Below are the code and all the weights of a small trained network. Each question names an input and a class and asks about switching units off, where a switched-off unit gives its printed mean instead of its output.

import numpy as np


def w(rows, s, z=0):
    codes = np.array(rows[::2]) - 128.0
    scale = np.full(codes.shape[1], s)
    scale[-1] = z or s
    return codes * scale


def norm(h):
    return h / np.sqrt((h * h).mean(-1, keepdims=True) + 1e-5)


def f(y):
    return np.maximum(y, 0)


def log_softmax(a):
    a = a - a.max(-1, keepdims=True)
    return a - np.log(np.exp(a).sum(-1, keepdims=True))


def net(x, mask):
    res = np.array(x, float).reshape(1, 5) / 4 @ E
    u = 0
    for l in range(2):
        y = f(norm(res) @ A[l][:, :-1].T + A[l][:, -1])
        res = res + np.where(mask[u : u + 9], y, B[l][:, -1]) @ B[l][:, :-1]
        u += 9
    return log_softmax(norm(res)[-1] @ U[:, :-1].T + U[:, -1])


A, B = {}, {}
E = w([
[152,140,160,214,2],'x0',
[221,116,192,157,218],'x1',
[94,146,169,126,138],'x2',
[113,150,148,126,141],'x3',
[109,53,170,93,86],'x4',
],0.0065)
A[0] = w([
[193,186,196,143,66,21],'L0N0',
[75,92,128,123,103,233],'L0N1',
[110,155,46,7,144,4],'L0N2',
[80,161,153,254,122,223],'L0N3',
[97,68,145,213,110,134],'L0N4',
[64,57,207,225,167,220],'L0N5',
[153,143,123,150,73,120],'L0N6',
[26,72,74,83,160,162],'L0N7',
[155,114,103,133,149,65],'L0N8',
],0.0086,0.0017)
B[0] = w([
[141,79,236,167,109,213],'L0N0',
[73,224,162,150,129,210],'L0N1',
[116,150,114,92,91,236],'L0N2',
[83,74,103,99,121,251],'L0N3',
[144,93,77,158,175,198],'L0N4',
[140,136,83,113,159,215],'L0N5',
[81,160,126,149,78,203],'L0N6',
[174,163,2,121,176,253],'L0N7',
[109,111,178,61,148,151],'L0N8',
],0.0083,0.0045)
A[1] = w([
[135,105,168,72,163,163],'L1N0',
[148,62,184,208,129,193],'L1N1',
[10,149,152,166,32,105],'L1N2',
[97,60,176,156,140,90],'L1N3',
[154,140,141,94,137,105],'L1N4',
[167,133,161,177,117,79],'L1N5',
[165,133,138,204,175,251],'L1N6',
[126,159,69,96,99,152],'L1N7',
[158,94,123,99,194,141],'L1N8',
],0.012,0.0025)
B[1] = w([
[162,57,54,196,114,171],'L1N0',
[66,210,136,43,167,212],'L1N1',
[247,156,171,218,124,254],'L1N2',
[107,119,142,56,84,171],'L1N3',
[146,52,108,230,177,147],'L1N4',
[70,39,253,17,122,160],'L1N5',
[145,39,130,58,151,193],'L1N6',
[24,188,202,108,102,205],'L1N7',
[172,73,79,233,83,198],'L1N8',
],0.007,0.0091)
U = w([
[59,199,67,86,126,211],'0',
[180,171,198,208,47,183],'1',
[209,14,78,175,193,145],'2',
[136,34,247,20,132,11],'3',
],0.012,0.0012)

Each question gives the input, the list of numbers given to net, and the class t.
The units are the neurons (one row each of A and B). Each row of codes is followed by its name. A weight is (code - 128) times the scale printed after its matrix; where a second scale follows, it is the last column's (A, B and U).
mask holds one flag per neuron, layer by layer. A switched-off neuron (its flag False) gives its mean, the last column of its row in B, instead of its output. The means were averaged over made-up inputs and are rounded, as every weight is.
A unit's drop is (log p(t) with every unit on - log p(t) with that unit switched off) / (log p(t) with every unit on - log p(t) with every unit switched off).
The circuit of an input: a set's keep is (log p(t) with only the set's units on - log p(t) with every unit switched off) / (log p(t) with every unit on - log p(t) with every unit switched off). Starting from the 12 units with the biggest drops (on a tie, the unit counted first), units are removed one at a time, each time the one whose removal leaves the highest keep (on an exact tie, the one counted first), for as long as the keep stays at least 0.8.
circuit, biggest first: the units of the circuit, biggest drop first
most important unit: the unit with the biggest drop
top k neurons: the k neurons with the biggest drops, biggest first
k most important neurons of layer l: the k neurons of layer l with the biggest drops, biggest first
drop of u: that unit's drop, to one decimal
input [0,-2,-5,5,5], class 0: top 2 neurons : L0N7, L0N0
input [2,-8,-4,2,7], class 1: circuit, biggest first : L1N2
input [0,3,5,0,-2], class 2: top 2 neurons : L0N5, L1N8
input [0,7,6,-3,8], class 2: top 2 neurons : L0N5, L1N0
input [2,-8,7,-5,2], class 1: top 2 neurons : L1N2, L1N1
input [-4,1,-6,-4,8], class 2: 2 most important neurons of layer 1 : L1N1, L1N8
input [-4,1,5,4,4], class 2: top 3 neurons : L1N1, L0N6, L1N8
input [0,2,1,3,-2], class 2: 2 most important neurons of layer 1 : L1N8, L1N0
input [-6,0,-2,-6,7], class 0: 2 most important neurons of layer 1 : L1N2, L1N7
input [-6,1,4,2,7], class 2: top 2 neurons : L1N1, L1N8
input [0,4,3,8,4], class 2: top 2 neurons : L0N5, L1N0
input [0,4,2,-1,5], class 2: top 2 neurons : L0N5, L1N8
input [1,-2,-7,-7,3], class 1: 2 most important neurons of layer 1 : L1N1, L1N2
input [3,2,4,6,-3], class 3: most important unit : L0N0
input [6,2,7,4,-3], class 3: drop of L0N0 : 0.6
